Below is a small trained network, with its code and all its weights. Each question gives an input and a target symbol and asks what happens when units are switched off, that is, made to give their printed mean instead of their output.

import numpy as np


def w(rows, s, z=0):
    codes = np.array(rows[::2]) - 128.0
    scale = np.full(codes.shape[1], s)
    scale[-1] = z or s
    return codes * scale


def norm(h):
    return h / np.sqrt((h * h).mean(-1, keepdims=True) + 1e-5)


def f(y):
    return np.maximum(y, 0)


def softmax(a):
    e = np.exp(a - a.max(-1, keepdims=True))
    return e / e.sum(-1, keepdims=True)


def log_softmax(a):
    a = a - a.max(-1, keepdims=True)
    return a - np.log(np.exp(a).sum(-1, keepdims=True))


def net(x, mask):
    ids = ['αγδεηθλφ'.index(c) for c in x.split()]
    T = len(ids)
    res = E[ids] + P[:T]
    u = 0
    for l in range(2):
        q, k, v = (norm(res) @ M[l].T for M in (Q, K, V))
        z = softmax(np.where(np.tri(T) > 0, q @ k.T / 4**0.5, -1e9)) @ v
        res = res + np.where(mask[u], z, O[l][:, -1]) @ O[l][:, :-1]
        u += 1
        y = f(norm(res) @ A[l][:, :-1].T + A[l][:, -1])
        res = res + np.where(mask[u : u + 16], y, B[l][:, -1]) @ B[l][:, :-1]
        u += 16
    return log_softmax(norm(res)[-1] @ U[:, :-1].T + U[:, -1])


Q, K, V, O, A, B = {}, {}, {}, {}, {}, {}
E = w([
[96,229,84,47,70,130,16,103],'α',
[132,237,139,146,142,23,88,103],'γ',
[197,181,139,65,148,160,53,136],'δ',
[138,97,123,15,122,178,123,90],'ε',
[97,179,102,114,72,154,129,33],'η',
[112,139,104,216,96,60,150,93],'θ',
[255,132,215,89,196,86,118,205],'λ',
[202,249,203,128,110,191,175,112],'φ',
],0.0095)
P = w([
[56,147,92,202,68,146,171,115],'0',
[179,174,104,52,88,140,156,216],'1',
[236,120,81,174,83,96,107,173],'2',
[136,25,148,230,95,126,73,12],'3',
[2,43,203,105,116,226,96,157],'4',
[49,107,78,51,180,119,139,245],'5',
[185,70,46,150,141,42,183,102],'6',
[203,191,207,200,75,133,40,13],'7',
[28,126,191,107,186,156,29,160],'8',
],0.0073)
Q[0] = w([
[78,84,47,55,167,164,199,213],'0.h1',
[70,215,150,205,72,158,138,224],'0.h1',
[2,135,123,149,202,132,87,100],'0.h1',
[21,38,185,168,182,251,69,142],'0.h1',
],0.0051)
K[0] = w([
[161,38,142,214,43,179,85,94],'0.h1',
[113,115,33,255,101,28,74,110],'0.h1',
[166,132,115,84,81,65,140,40],'0.h1',
[216,118,64,82,75,106,120,137],'0.h1',
],0.0058)
V[0] = w([
[172,102,29,65,133,81,130,67],'0.h1',
[70,115,127,98,136,74,129,134],'0.h1',
[180,44,130,69,96,74,127,142],'0.h1',
[139,71,213,37,72,199,253,159],'0.h1',
],0.0043)
O[0] = w([
[142,109,204,35,61,85,134,119,2],'0.h1',
[200,98,117,112,1,47,114,152,9],'0.h1',
[104,122,157,191,148,151,121,212,246],'0.h1',
[147,132,98,175,81,140,96,175,123],'0.h1',
],0.0081,0.00079)
A[0] = w([
[223,136,104,248,80,99,84,184,68],'0.n1',
[132,101,67,67,78,143,63,128,119],'0.n2',
[174,91,174,2,164,120,223,84,71],'0.n3',
[46,149,151,177,7,71,161,156,128],'0.n4',
[165,142,138,107,174,142,51,185,130],'0.n5',
[142,148,139,101,111,201,98,169,111],'0.n6',
[35,225,185,248,79,62,179,193,105],'0.n7',
[50,129,247,119,99,205,174,109,62],'0.n8',
[218,179,95,77,112,137,109,148,128],'0.n9',
[130,91,24,38,91,225,28,69,212],'0.n10',
[61,173,87,192,149,186,101,159,165],'0.n11',
[170,149,159,130,173,177,139,133,168],'0.n12',
[199,96,168,45,106,132,133,88,3],'0.n13',
[50,118,122,134,57,122,242,80,119],'0.n14',
[243,78,8,85,103,166,135,124,77],'0.n15',
[69,240,193,132,128,33,119,38,120],'0.n16',
],0.0049,0.0021)
B[0] = w([
[79,169,167,159,109,174,161,173,242],'0.n1',
[134,179,243,177,158,94,180,61,173],'0.n2',
[140,136,8,213,114,172,115,180,169],'0.n3',
[183,101,95,4,126,177,100,137,157],'0.n4',
[64,82,93,162,144,201,166,66,255],'0.n5',
[82,125,164,68,157,95,147,133,186],'0.n6',
[140,166,46,70,98,229,115,188,190],'0.n7',
[155,57,128,127,137,92,62,101,170],'0.n8',
[67,203,159,133,146,115,177,136,223],'0.n9',
[125,139,199,234,163,161,244,155,228],'0.n10',
[77,72,15,76,49,137,156,115,178],'0.n11',
[75,101,43,142,50,109,94,90,212],'0.n12',
[135,194,75,133,159,184,91,104,155],'0.n13',
[118,138,48,97,84,190,62,145,150],'0.n14',
[159,193,152,143,90,134,173,127,179],'0.n15',
[184,70,140,144,190,162,65,195,250],'0.n16',
],0.0041,0.0044)
Q[1] = w([
[62,76,222,86,159,201,4,151],'1.h1',
[64,25,103,84,134,138,109,152],'1.h1',
[143,138,60,85,74,106,200,123],'1.h1',
[189,90,153,193,88,102,70,2],'1.h1',
],0.0093)
K[1] = w([
[143,171,91,194,115,68,177,154],'1.h1',
[217,199,148,166,103,141,137,108],'1.h1',
[145,141,150,147,105,162,57,123],'1.h1',
[137,183,120,11,135,148,162,173],'1.h1',
],0.012)
V[1] = w([
[5,203,179,61,65,121,130,58],'1.h1',
[58,85,117,147,203,108,80,144],'1.h1',
[133,213,237,119,234,90,155,202],'1.h1',
[185,57,181,114,138,253,241,94],'1.h1',
],0.0055)
O[1] = w([
[105,126,143,14,183,166,83,135,38],'1.h1',
[72,76,154,140,137,104,137,111,106],'1.h1',
[73,197,93,99,149,73,155,174,254],'1.h1',
[53,167,188,135,80,144,2,144,180],'1.h1',
],0.0099,0.0032)
A[1] = w([
[131,162,218,121,170,199,203,191,176],'1.n1',
[140,123,254,96,35,142,48,138,4],'1.n2',
[135,186,206,135,92,102,146,137,185],'1.n3',
[45,117,77,79,97,109,140,136,185],'1.n4',
[168,92,164,119,175,25,218,219,173],'1.n5',
[189,86,167,36,205,160,63,78,139],'1.n6',
[38,146,197,111,83,144,107,122,144],'1.n7',
[206,108,146,149,110,138,156,75,81],'1.n8',
[125,145,164,123,194,72,105,172,80],'1.n9',
[112,136,134,132,211,193,61,130,129],'1.n10',
[166,63,194,172,145,89,109,162,143],'1.n11',
[109,152,45,167,144,184,209,86,86],'1.n12',
[151,93,152,74,77,222,84,2,53],'1.n13',
[52,153,86,192,68,97,154,92,207],'1.n14',
[121,86,105,111,154,113,253,101,249],'1.n15',
[58,169,170,64,214,156,141,107,111],'1.n16',
],0.007,0.0019)
B[1] = w([
[86,154,87,100,142,75,111,116,251],'1.n1',
[178,89,139,97,112,113,73,99,203],'1.n2',
[118,120,120,153,112,120,131,144,226],'1.n3',
[133,105,85,158,179,126,146,135,164],'1.n4',
[98,111,151,159,123,73,88,102,255],'1.n5',
[103,149,163,150,143,163,193,152,208],'1.n6',
[158,128,118,191,145,108,60,118,216],'1.n7',
[151,85,46,184,107,131,82,125,153],'1.n8',
[131,95,136,136,132,113,191,121,205],'1.n9',
[166,157,92,138,148,148,113,115,216],'1.n10',
[68,105,122,153,153,67,167,128,177],'1.n11',
[115,157,106,118,76,151,123,116,202],'1.n12',
[139,106,156,168,181,132,173,158,177],'1.n13',
[137,173,99,152,117,196,155,139,254],'1.n14',
[177,171,39,110,108,138,2,82,203],'1.n15',
[128,147,126,152,163,109,128,113,207],'1.n16',
],0.0083,0.0053)
U = w([
[203,184,71,117,148,225,85,138,252],'α',
[121,119,171,191,222,1,71,101,207],'γ',
[196,5,161,161,133,132,176,85,43],'δ',
[136,92,225,49,4,78,20,134,132],'ε',
[194,78,233,131,158,153,119,104,34],'η',
[86,121,161,43,223,116,208,90,98],'θ',
[179,88,42,74,101,26,111,24,23],'λ',
[91,145,149,173,46,85,206,200,138],'φ',
],0.0061,0.0027)

Each question gives the input, a string of symbols that net reads in full, and the target symbol t.
The units are the heads (4 rows each of Q, K, V and O) and the neurons (one row each of A and B). Each row of codes is followed by its name. A weight is (code - 128) times the scale printed after its matrix; where a second scale follows, it is the last column's (O, A, B and U).
mask holds one flag per unit, layer by layer, with each layer's heads first. A switched-off unit (its flag False) gives its mean, the last column of its rows in O or B, instead of its output. The means were averaged over made-up inputs and are rounded, as every weight is.
A unit's drop is (log p(t) with every unit on - log p(t) with that unit switched off) / (log p(t) with every unit on - log p(t) with every unit switched off).
The circuit of an input: a set's keep is (log p(t) with only the set's units on - log p(t) with every unit switched off) / (log p(t) with every unit on - log p(t) with every unit switched off). Starting from the 12 units with the biggest drops (on a tie, the unit counted first), units are removed one at a time, each time the one whose removal leaves the highest keep (on an exact tie, the one counted first), for as long as the keep stays at least 0.8.
units of the circuit, in order: the units of the circuit, biggest drop first
most important unit: the unit with the biggest drop
top k neurons: the k neurons with the biggest drops, biggest first
k most important neurons of layer l: the k neurons of layer l with the biggest drops, biggest first
input α γ α α α γ ε λ λ, target ε: top 2 neurons => 0.n10, 1.n2
input α φ λ γ γ ε λ φ, target ε: units of the circuit, in order => 1.h1, 1.n2
input λ λ λ λ λ λ γ φ ε, target λ: units of the circuit, in order => 1.h1, 1.n15
input φ λ α α δ, target θ: top neuron => 0.n10
input η λ ε γ, target φ: top 2 neurons => 1.n15, 0.n3
input θ λ λ γ λ γ α γ λ, target θ: 2 most important neurons of layer 0 => 0.n10, 0.n2
input γ ε δ γ λ γ, target λ: top 2 neurons => 1.n15, 0.n10
input γ λ γ λ θ, target α: units of the circuit, in order => 1.n15, 1.h1
input ε ε λ λ γ, target α: units of the circuit, in order => 0.n7, 1.n5
input δ λ ε η, target φ: units of the circuit, in order => 1.h1, 0.n10
input γ λ γ α δ φ, target θ: 3 most important neurons of layer 1 => 1.n15, 1.n6, 1.n14
input λ φ δ, target φ: units of the circuit, in order => 1.n15, 1.h1
input δ λ θ λ γ, target δ: units of the circuit, in order => 1.h1, 0.n10
input λ λ λ φ, target φ: units of the circuit, in order => 1.h1
input γ λ γ α, target φ: top 3 neurons => 0.n10, 0.n3, 1.n15
input ε θ λ, target ε: units of the circuit, in order => 1.h1, 1.n2
input α γ λ λ φ η γ λ, target η: units of the circuit, in order => 1.h1, 1.n6
input λ α α λ γ, target θ: top 2 neurons => 0.n10, 1.n6
input φ γ γ δ, target λ: top 2 neurons => 0.n16, 1.n14
input θ λ η, target δ: top 2 neurons => 0.n4, 1.n13
input λ α α ε ε α γ γ λ, target λ: most important unit => 1.h1
input γ ε γ ε γ γ λ, target λ: top 3 neurons => 1.n15, 0.n16, 0.n10
input δ λ α, target γ: top 2 neurons => 1.n7, 0.n2
input λ λ λ λ α, target φ: 2 most important neurons of layer 0 => 0.n10, 0.n7
input λ γ λ θ, target α: 2 most important neurons of layer 0 => 0.n7, 0.n14
input ε λ θ, target ε: 2 most important neurons of layer 1 => 1.n2, 1.n14
input α ε γ λ γ λ α α α, target θ: most important neuron of layer 0 => 0.n5
input λ λ θ γ γ λ α η, target φ: 2 most important neurons of layer 0 => 0.n16, 0.n5
